Below are the code and all the weights of a small trained network. Each question names an input and a target symbol and asks about switching units off, where a switched-off unit gives its printed mean instead of its output.

import numpy as np


def w(rows, s, z=0):
    codes = np.array(rows[::2]) - 128.0
    scale = np.full(codes.shape[1], s)
    scale[-1] = z or s
    return codes * scale


def norm(h):
    return h / np.sqrt((h * h).mean(-1, keepdims=True) + 1e-5)


def f(y):
    return np.maximum(y, 0)


def softmax(a):
    e = np.exp(a - a.max(-1, keepdims=True))
    return e / e.sum(-1, keepdims=True)


def log_softmax(a):
    a = a - a.max(-1, keepdims=True)
    return a - np.log(np.exp(a).sum(-1, keepdims=True))


def net(x, mask):
    ids = ['Δαεζηθλμξτψω'.index(c) for c in x.split()]
    T = len(ids)
    res = E[ids] + P[:T]
    u = 0
    for l in range(2):
        r = norm(res)
        for j in range(3):
            rows = slice(2 * j, 2 * j + 2)
            q, k, v = (r @ M[l][rows].T for M in (Q, K, V))
            z = softmax(np.where(np.tri(T) > 0, q @ k.T / 2**0.5, -1e9)) @ v
            o = O[l][rows]
            res = res + np.where(mask[u + j], z, o[:, -1]) @ o[:, :-1]
        u += 3
        y = f(norm(res) @ A[l][:, :-1].T + A[l][:, -1])
        res = res + np.where(mask[u : u + 4], y, B[l][:, -1]) @ B[l][:, :-1]
        u += 4
    return log_softmax(norm(res)[-1] @ U[:, :-1].T + U[:, -1])


Q, K, V, O, A, B = {}, {}, {}, {}, {}, {}
E = w([
[138,95,41],'Δ',
[79,121,112],'α',
[47,96,127],'ε',
[102,103,99],'ζ',
[115,115,110],'η',
[91,89,79],'θ',
[106,130,149],'λ',
[188,54,88],'μ',
[83,114,156],'ξ',
[97,144,251],'τ',
[184,150,138],'ψ',
[114,22,162],'ω',
],0.026)
P = w([
[255,167,131],'0',
[71,81,142],'1',
[121,86,127],'2',
[124,99,119],'3',
[138,113,91],'4',
[133,107,116],'5',
[119,116,112],'6',
[117,110,91],'7',
[119,133,114],'8',
[84,137,110],'9',
[118,109,116],'10',
[107,122,124],'11',
],0.0058)
Q[0] = w([
[153,98,162],'0.h0',
[161,107,102],'0.h0',
[161,164,151],'0.h1',
[194,159,163],'0.h1',
[75,119,3],'0.h2',
[126,111,153],'0.h2',
],0.038)
K[0] = w([
[121,37,166],'0.h0',
[94,71,65],'0.h0',
[161,196,81],'0.h1',
[170,225,98],'0.h1',
[36,254,187],'0.h2',
[75,117,205],'0.h2',
],0.023)
V[0] = w([
[129,72,141],'0.h0',
[108,114,159],'0.h0',
[127,224,77],'0.h1',
[107,251,116],'0.h1',
[137,126,131],'0.h2',
[128,74,162],'0.h2',
],0.015)
O[0] = w([
[120,71,139,158],'0.h0',
[131,95,186,153],'0.h0',
[153,211,92,13],'0.h1',
[144,248,114,9],'0.h1',
[118,126,124,128],'0.h2',
[126,99,185,188],'0.h2',
],0.013,0.015)
A[0] = w([
[112,85,96,104],'0.n0',
[251,130,152,2],'0.n1',
[249,89,90,132],'0.n2',
[83,68,121,97],'0.n3',
],0.023,0.0046)
B[0] = w([
[136,96,136,189],'0.n0',
[4,132,107,142],'0.n1',
[136,74,94,149],'0.n2',
[91,72,137,247],'0.n3',
],0.033,0.016)
Q[1] = w([
[48,158,13],'1.h0',
[54,86,103],'1.h0',
[197,181,62],'1.h1',
[114,159,103],'1.h1',
[2,79,179],'1.h2',
[127,100,159],'1.h2',
],0.024)
K[1] = w([
[145,229,59],'1.h0',
[178,172,173],'1.h0',
[114,4,163],'1.h1',
[113,122,140],'1.h1',
[112,81,4],'1.h2',
[135,128,113],'1.h2',
],0.028)
V[1] = w([
[214,150,5],'1.h0',
[126,110,211],'1.h0',
[217,71,159],'1.h1',
[78,135,158],'1.h1',
[176,118,93],'1.h2',
[83,161,209],'1.h2',
],0.023)
O[1] = w([
[58,8,86,3],'1.h0',
[160,224,120,190],'1.h0',
[223,121,218,88],'1.h1',
[104,182,131,167],'1.h1',
[181,76,117,115],'1.h2',
[81,158,217,111],'1.h2',
],0.016,0.029)
A[1] = w([
[101,121,181,106],'1.n0',
[215,128,10,91],'1.n1',
[31,150,107,104],'1.n2',
[208,119,38,2],'1.n3',
],0.013,0.0062)
B[1] = w([
[92,159,170,207],'1.n0',
[165,232,55,149],'1.n1',
[66,102,225,253],'1.n2',
[5,235,228,136],'1.n3',
],0.014,0.005)
U = w([
[143,111,29,232],'Δ',
[103,113,129,66],'α',
[68,124,118,67],'ε',
[103,106,115,65],'ζ',
[96,95,162,58],'η',
[84,96,102,129],'θ',
[87,152,142,254],'λ',
[152,112,31,188],'μ',
[89,133,154,31],'ξ',
[125,211,138,230],'τ',
[5,154,63,210],'ψ',
[73,47,180,153],'ω',
],0.012,0.004)

Each question gives the input, a string of symbols that net reads in full, and the target symbol t.
The units are the heads (2 rows each of Q, K, V and O) and the neurons (one row each of A and B). Each row of codes is followed by its name. A weight is (code - 128) times the scale printed after its matrix; where a second scale follows, it is the last column's (O, A, B and U).
mask holds one flag per unit, layer by layer, with each layer's heads first. A switched-off unit (its flag False) gives its mean, the last column of its rows in O or B, instead of its output. The means were averaged over made-up inputs and are rounded, as every weight is.
A unit's drop is (log p(t) with every unit on - log p(t) with that unit switched off) / (log p(t) with every unit on - log p(t) with every unit switched off).
The circuit of an input: a set's keep is (log p(t) with only the set's units on - log p(t) with every unit switched off) / (log p(t) with every unit on - log p(t) with every unit switched off). Starting from the 12 units with the biggest drops (on a tie, the unit counted first), units are removed one at a time, each time the one whose removal leaves the highest keep (on an exact tie, the one counted first), for as long as the keep stays at least 0.8.
circuit, biggest first: the units of the circuit, biggest drop first
most important unit: the unit with the biggest drop
k most important neurons of layer l: the k neurons of layer l with the biggest drops, biggest first
drop when u is switched off: that unit's drop, to one decimal
input τ λ λ ζ λ τ α, target τ: circuit, biggest first : (0.h1 1.h0)
input τ ζ θ θ λ θ Δ, target τ: circuit, biggest first : (0.h1)
input λ λ Δ λ ψ θ, target ψ: circuit, biggest first : (0.h1 1.h1 0.n1)
input λ λ λ θ λ μ λ ψ, target ψ: circuit, biggest first : (0.h1 0.n1)
input ψ θ λ Δ μ η, target ψ: circuit, biggest first : (0.h1 0.n1 1.h1)
input ξ ω ω ω τ, target τ: circuit, biggest first : (0.h1 0.n3)
input λ τ λ ξ λ λ ω ξ τ λ η, target ψ: 2 most important neurons of layer 0 : (0.n3 0.n1)
input λ θ λ ψ λ λ λ ξ, target ψ: 3 most important neurons of layer 0 : (0.n3 0.n1 0.n0)
input ψ λ ξ ξ τ ε λ λ λ ζ, target τ: circuit, biggest first : (0.h1 1.h0 0.n1)
input τ θ τ μ θ, target τ: circuit, biggest first : (1.h0 0.h1)
input ψ λ λ μ θ α τ λ θ α, target τ: 3 most important neurons of layer 0 : (0.n2 0.n1 0.n0)
input λ θ μ ω ξ λ ω θ λ τ θ, target ψ: 3 most important neurons of layer 0 : (0.n3 0.n1 0.n2)
input λ τ ω λ ζ η ω τ Δ, target ψ: 2 most important neurons of layer 0 : (0.n1 0.n3)
input λ ψ ξ, target ψ: most important unit : 0.h1
input η θ λ λ ε α λ Δ, target Δ: drop when 1.n1 is switched off : 0.1
input η ψ τ τ τ μ, target τ: drop when 1.h0 is switched off : 0.8
input τ θ λ θ λ λ λ ζ ξ λ ε, target τ: drop when 0.h1 is switched off : 0.6
input λ λ λ λ λ θ λ μ ω ζ λ, target ψ: 2 most important neurons of layer 0 : (0.n3 0.n1)
